Below are the code and all the weights of a small trained network. Each question names an input and a target symbol and asks about switching units off, where a switched-off unit gives its printed mean instead of its output.

import numpy as np


def w(rows, s, z=0):
    codes = np.array(rows[::2]) - 128.0
    scale = np.full(codes.shape[1], s)
    scale[-1] = z or s
    return codes * scale


def norm(h):
    return h / np.sqrt((h * h).mean(-1, keepdims=True) + 1e-5)


def f(y):
    return y / 2 * (1 + np.tanh(0.7978845608 * (y + 0.044715 * y**3)))


def softmax(a):
    e = np.exp(a - a.max(-1, keepdims=True))
    return e / e.sum(-1, keepdims=True)


def log_softmax(a):
    a = a - a.max(-1, keepdims=True)
    return a - np.log(np.exp(a).sum(-1, keepdims=True))


def net(x, mask):
    ids = ['ΓΔΠΨαβεζηλξτφ'.index(c) for c in x.split()]
    T = len(ids)
    res = E[ids] + P[:T]
    r = norm(res)
    for j in range(3):
        rows = slice(3 * j, 3 * j + 3)
        q, k, v = (r @ M[0][rows].T for M in (Q, K, V))
        z = softmax(np.where(np.tri(T) > 0, q @ k.T / 3**0.5, -1e9)) @ v
        o = O[0][rows]
        res = res + np.where(mask[j], z, o[:, -1]) @ o[:, :-1]
    y = f(norm(res) @ A[0][:, :-1].T + A[0][:, -1])
    res = res + np.where(mask[3:27], y, B[0][:, -1]) @ B[0][:, :-1]
    return log_softmax(norm(res)[-1] @ U[:, :-1].T + U[:, -1])


Q, K, V, O, A, B = {}, {}, {}, {}, {}, {}
E = w([
[164,196,144],'Γ',
[129,170,157],'Δ',
[144,142,138],'Π',
[190,112,191],'Ψ',
[94,184,95],'α',
[138,66,143],'β',
[157,3,158],'ε',
[170,89,233],'ζ',
[104,88,149],'η',
[169,103,133],'λ',
[191,202,116],'ξ',
[134,78,73],'τ',
[141,173,161],'φ',
],0.029)
P = w([
[102,253,125],'0',
[98,228,124],'1',
[104,226,128],'2',
[109,233,123],'3',
[114,227,126],'4',
[112,226,120],'5',
[117,219,120],'6',
],0.0044)
Q[0] = w([
[138,151,172],'head 1',
[114,62,125],'head 1',
[132,147,136],'head 1',
[64,140,45],'head 2',
[34,139,115],'head 2',
[183,175,160],'head 2',
[149,254,106],'head 3',
[153,38,186],'head 3',
[54,119,201],'head 3',
],0.022)
K[0] = w([
[175,108,197],'head 1',
[74,119,59],'head 1',
[154,176,170],'head 1',
[36,146,45],'head 2',
[6,150,139],'head 2',
[209,156,173],'head 2',
[83,181,37],'head 3',
[214,102,210],'head 3',
[82,129,220],'head 3',
],0.017)
V[0] = w([
[32,153,68],'head 1',
[140,51,145],'head 1',
[85,143,209],'head 1',
[147,192,129],'head 2',
[123,166,74],'head 2',
[1,144,104],'head 2',
[19,134,65],'head 3',
[194,92,122],'head 3',
[197,253,172],'head 3',
],0.0087)
O[0] = w([
[62,137,98,41],'head 1',
[181,194,78,99],'head 1',
[183,107,231,161],'head 1',
[241,164,131,178],'head 2',
[208,254,14,112],'head 2',
[97,226,210,24],'head 2',
[181,210,161,72],'head 3',
[103,70,67,127],'head 3',
[208,178,182,254],'head 3',
],0.0055,0.0047)
A[0] = w([
[153,123,108,43],'neuron 1',
[100,181,180,142],'neuron 2',
[155,128,57,131],'neuron 3',
[155,164,140,85],'neuron 4',
[64,143,138,50],'neuron 5',
[156,136,150,137],'neuron 6',
[131,80,215,86],'neuron 7',
[55,72,209,157],'neuron 8',
[10,93,92,11],'neuron 9',
[148,108,112,76],'neuron 10',
[125,152,144,117],'neuron 11',
[177,127,79,168],'neuron 12',
[129,96,162,84],'neuron 13',
[142,119,128,105],'neuron 14',
[156,87,172,4],'neuron 15',
[133,105,6,99],'neuron 16',
[77,109,80,171],'neuron 17',
[70,140,171,171],'neuron 18',
[51,104,157,138],'neuron 19',
[175,164,142,215],'neuron 20',
[172,89,88,56],'neuron 21',
[128,128,131,123],'neuron 22',
[128,97,149,71],'neuron 23',
[204,78,64,92],'neuron 24',
],0.016,0.004)
B[0] = w([
[126,110,109,119],'neuron 1',
[33,101,57,191],'neuron 2',
[45,94,84,144],'neuron 3',
[68,128,127,181],'neuron 4',
[114,162,164,118],'neuron 5',
[56,122,138,171],'neuron 6',
[247,152,124,180],'neuron 7',
[223,238,48,198],'neuron 8',
[81,98,4,178],'neuron 9',
[119,129,153,127],'neuron 10',
[87,84,76,145],'neuron 11',
[37,70,156,170],'neuron 12',
[254,177,177,141],'neuron 13',
[118,124,146,129],'neuron 14',
[143,114,101,143],'neuron 15',
[30,110,146,167],'neuron 16',
[65,201,130,165],'neuron 17',
[88,113,4,138],'neuron 18',
[142,219,52,156],'neuron 19',
[64,1,106,254],'neuron 20',
[82,123,214,146],'neuron 21',
[129,129,129,127],'neuron 22',
[207,153,191,134],'neuron 23',
[34,111,181,179],'neuron 24',
],0.0057,0.0077)
U = w([
[180,238,186,88],'Γ',
[26,171,212,42],'Δ',
[114,67,194,41],'Π',
[186,105,156,250],'Ψ',
[59,235,111,66],'α',
[166,92,4,75],'β',
[172,69,96,75],'ε',
[206,133,140,253],'ζ',
[154,185,65,70],'η',
[77,69,148,247],'λ',
[239,194,85,41],'ξ',
[23,123,89,159],'τ',
[101,157,208,96],'φ',
],0.019,0.0052)

Each question gives the input, a string of symbols that net reads in full, and the target symbol t.
The units are the heads (3 rows each of Q, K, V and O) and the neurons (one row each of A and B). Each row of codes is followed by its name. A weight is (code - 128) times the scale printed after its matrix; where a second scale follows, it is the last column's (O, A, B and U).
mask holds one flag per unit, heads first, then neurons. A switched-off unit (its flag False) gives its mean, the last column of its rows in O or B, instead of its output. The means were averaged over made-up inputs and are rounded, as every weight is.
A unit's drop is (log p(t) with every unit on - log p(t) with that unit switched off) / (log p(t) with every unit on - log p(t) with every unit switched off).
unit that matters most: the unit with the biggest drop
k most important neurons: the k neurons with the biggest drops, biggest first
which heads matter: for each layer, one digit per head in row order, 1 if its drop is at least 0.15 and else 0, layers parted by /
drop of u: that unit's drop, to one decimal
input τ β λ Ψ λ β Δ, target λ: unit that matters most -> head 1
input ζ β Π ε β ξ, target ζ: which heads matter -> 110
input λ β Δ β φ ξ, target λ: which heads matter -> 010
input λ Γ Δ, target λ: which heads matter -> 010
input Δ α β ε λ, target λ: which heads matter -> 000
input Δ Ψ Π φ Δ Π, target Ψ: which heads matter -> 000
input Γ Π λ Γ ε Γ, target λ: 4 most important neurons -> neuron 20; neuron 8; neuron 7; neuron 12
input β β Ψ ξ, target Ψ: which heads matter -> 111
input Π τ Γ, target τ: which heads matter -> 001
input τ ε Δ, target τ: which heads matter -> 000
input Δ Δ Δ β β τ ξ, target τ: which heads matter -> 001
input η α β α Π β β, target β: which heads matter -> 001
input ζ β β, target ζ: which heads matter -> 010
input ξ Δ Ψ β, target Ψ: unit that matters most -> neuron 20
input λ β φ, target λ: 2 most important neurons -> neuron 20; neuron 8
input β β Γ φ Γ τ ξ, target τ: drop of neuron 8 -> 0.1
input Ψ β Γ, target Ψ: drop of neuron 2 -> 0.0
input ξ Ψ Δ, target Ψ: drop of head 1 -> 0.4
